[118 147 155 141 178 136] = <198>
[150 125 149 115 110 128] = <65>
[184  47 118 124 155 131] = <155>
[162  99 124 117 145 133] = <120>
[103 150 130 105 161 154] = <153>
[148 133 124 114 150 122] = <80>
[153  50 129 122 157 180] = <172>
[114 124 179 118 123 169] = <176>
[180 149 132 100 140 127] = <69>
[184  47 118 124 155 164] = <31>
len: [180 149 132]
3
len: [153  50 129 122 157 180]
6
len: [150 125 149]
3
len: [162  99 124 117 145 133]
6
len: [150 125]
2
len: [114 124 179 118]
4

[149  98 122  77] = <74>
[109 128 157 133] = <84>
[157 121 149 144] = <151>
[100 152 134 122] = <145>
[142 120  57  66] = <30>
[164  56 118 179] = <67>
len: [142 120  57]
3
len: [109 128]
2

[ 73 131  93 107 125  80 160  48 145 167 170] -> <119>
[ 75 119 207 141  79 107 126  77 119 100  71] -> <50>
[ 92 142  85 115 195 165 156 105 151 172 102] -> <26>
[117 119 129 119 167 145 113 178 164  85 167] -> <35>
[133 117 112  73 130 127 155 194 164 154 175] -> <54>
[148  55 115  97 106 131  64 139 141 141 164] -> <37>
len: [ 92 142  85 115 195 165 156 105 151 172 102]
11
len: [133 117 112  73 130 127 155 194 164 154 175]
11
len: [148  55 115  97 106 131  64 139 141 141 164]
11
len: [ 73 131  93 107 125]
5
len: [ 75 119 207 141  79 107 126  77 119]
9
len: [148  55 115  97 106]
5
len: [ 92 142  85 115 195 165 156 105 151]
9

[173 137  83 106 112 132  86 152 165 117 114 121 132 130 122 165 100 156
 104 157  66  90 108 199 148 117 108 125  92 118] = <128>
[109  95 145 149 108 145 142 124 157 145 123 117 104  99 112 153 125 103
 104  82 144 134 123 109 117 116 153 124  97 130] = <60>
[173 137  83 106 112 132  86 152 165 117 114 121 132 130 122 165 100 156
 104 157  66  90 108 199 148 117 108 148  97 152] = <48>
[110  93 140 102 171 101 154 131 105 104 152  80 126 183 115 134 132 128
 112 155  92 126 126 115 207  90 108 182 123  93] = <121>
len: [173 137  83 106 112 132  86 152 165 117 114 121 132 130 122 165 100 156
 104 157  66  90 108 199]
24
len: [109  95 145 149 108 145 142 124 157 145 123 117 104  99 112 153 125 103
 104  82 144 134]
22
len: [173 137  83 106 112 132  86 152 165 117 114 121 132 130 122 165 100 156
 104 157  66  90 108 199 148 117 108 148  97 152]
30
len: [173 137  83 106 112 132  86 152 165 117 114]
11
len: [109  95 145 149 108 145 142 124 157 145 123 117 104  99 112 153 125 103
 104  82]
20
len: [173 137  83 106 112 132  86 152 165 117 114 121 132 130 122 165 100 156
 104 157  66  90 108 199 148 117 108 125  92 118]
30
len: [173 137  83 106 112 132  86 152 165 117 114 121]
12

[104 157 104 102 159 143 144 143 157 116 135 130 123 193 122 136 131 142
 167 103] = <104>
[136 178 166 125 143 136 184  99 123 130 133 121 141 154 128 139  97 106
 131 106] = <103>
[106 151  40 162  81 138  72 135 177 123 121  91 188 150 145 112 131 105
 136 124] = <156>
[161 157 152  87 125 150 172  70 132 121 152 115 139 111  86 175 101  97
 184 117] = <72>
[ 98 137  54  94 119 141  58 104 149 116 178 145 115  76  93 172 169  85
 181 164] = <92>
[136 153  92 196  40 146  58 115 138 122 136 102 210  45 134 121 147  47
  87 177] = <40>
len: [136 153  92 196  40 146  58 115 138 122 136 102 210]
13
len: [106 151  40 162  81 138  72 135 177 123 121]
11
len: [104 157 104 102 159 143 144 143 157 116 135 130 123 193 122 136 131 142
 167 103]
20
len: [ 98 137  54  94 119 141  58 104 149 116 178 145 115  76  93]
15
len: [136 178 166 125 143 136 184  99 123 130 133 121 141]
13
len: [104 157 104 102 159 143 144 143 157 116 135 130 123 193 122 136 131]
17
len: [136 178 166 125 143 136 184  99 123 130 133 121 141 154 128 139  97 106]
18

[148 161 126 145] : <17>
[148 161 126 109] : <191>
[139 127 146 142] : <147>
[148 161 165 145] : <148>
[110  85 111 129] : <15>
[148  68 179 119] : <85>
[113  57 150 141] : <199>
[141  80 147 133] : <13>
[121  61 164 118] : <170>
[116 145 140 102] : <178>
len: [148 161]
2
len: [116 145 140]
3
len: [141]
1

[ 80 173 182 170 148  84 151  93] = <20>
[107  95 133 126  93  40  83 155] = <59>
[159 176 145 145  74 204 124 117] = <183>
[197 137 162 177  78 126 103  92] = <137>
[ 72 152 136  77 118  50 113 145] = <29>
[176 147 196 112 187 148 178 128] = <161>
[197 116  99 107 171 175 147  80] = <93>
[159 140 216 167 112  89 145 157] = <174>
[ 80 122 187 105 135  81 104 186] = <141>
[ 89 192 150 133 141 148 114  51] = <10>
[211 122  98  86 153 163 173 136] = <195>
[ 65 166 148 147 145 157 197 163] = <109>
len: [197 137 162 177  78 126 103  92]
8
len: [197 137 162 177  78 126 103]
7
len: [107  95 133 126  93]
5
len: [ 89 192 150 133 141]
5
len: [107  95 133 126  93  40  83]
7
len: [197 116  99 107 171 175]
6

[160  95  64 107] -> <9>
[160 138  64 107] -> <27>
[ 45 224 135  86] -> <99>
len: [160]
1
len: [ 45 224 135]
3
len: [160  95  64 107]
4
len: [160]
1
len: [160  95]
2
len: [ 45 224]
2

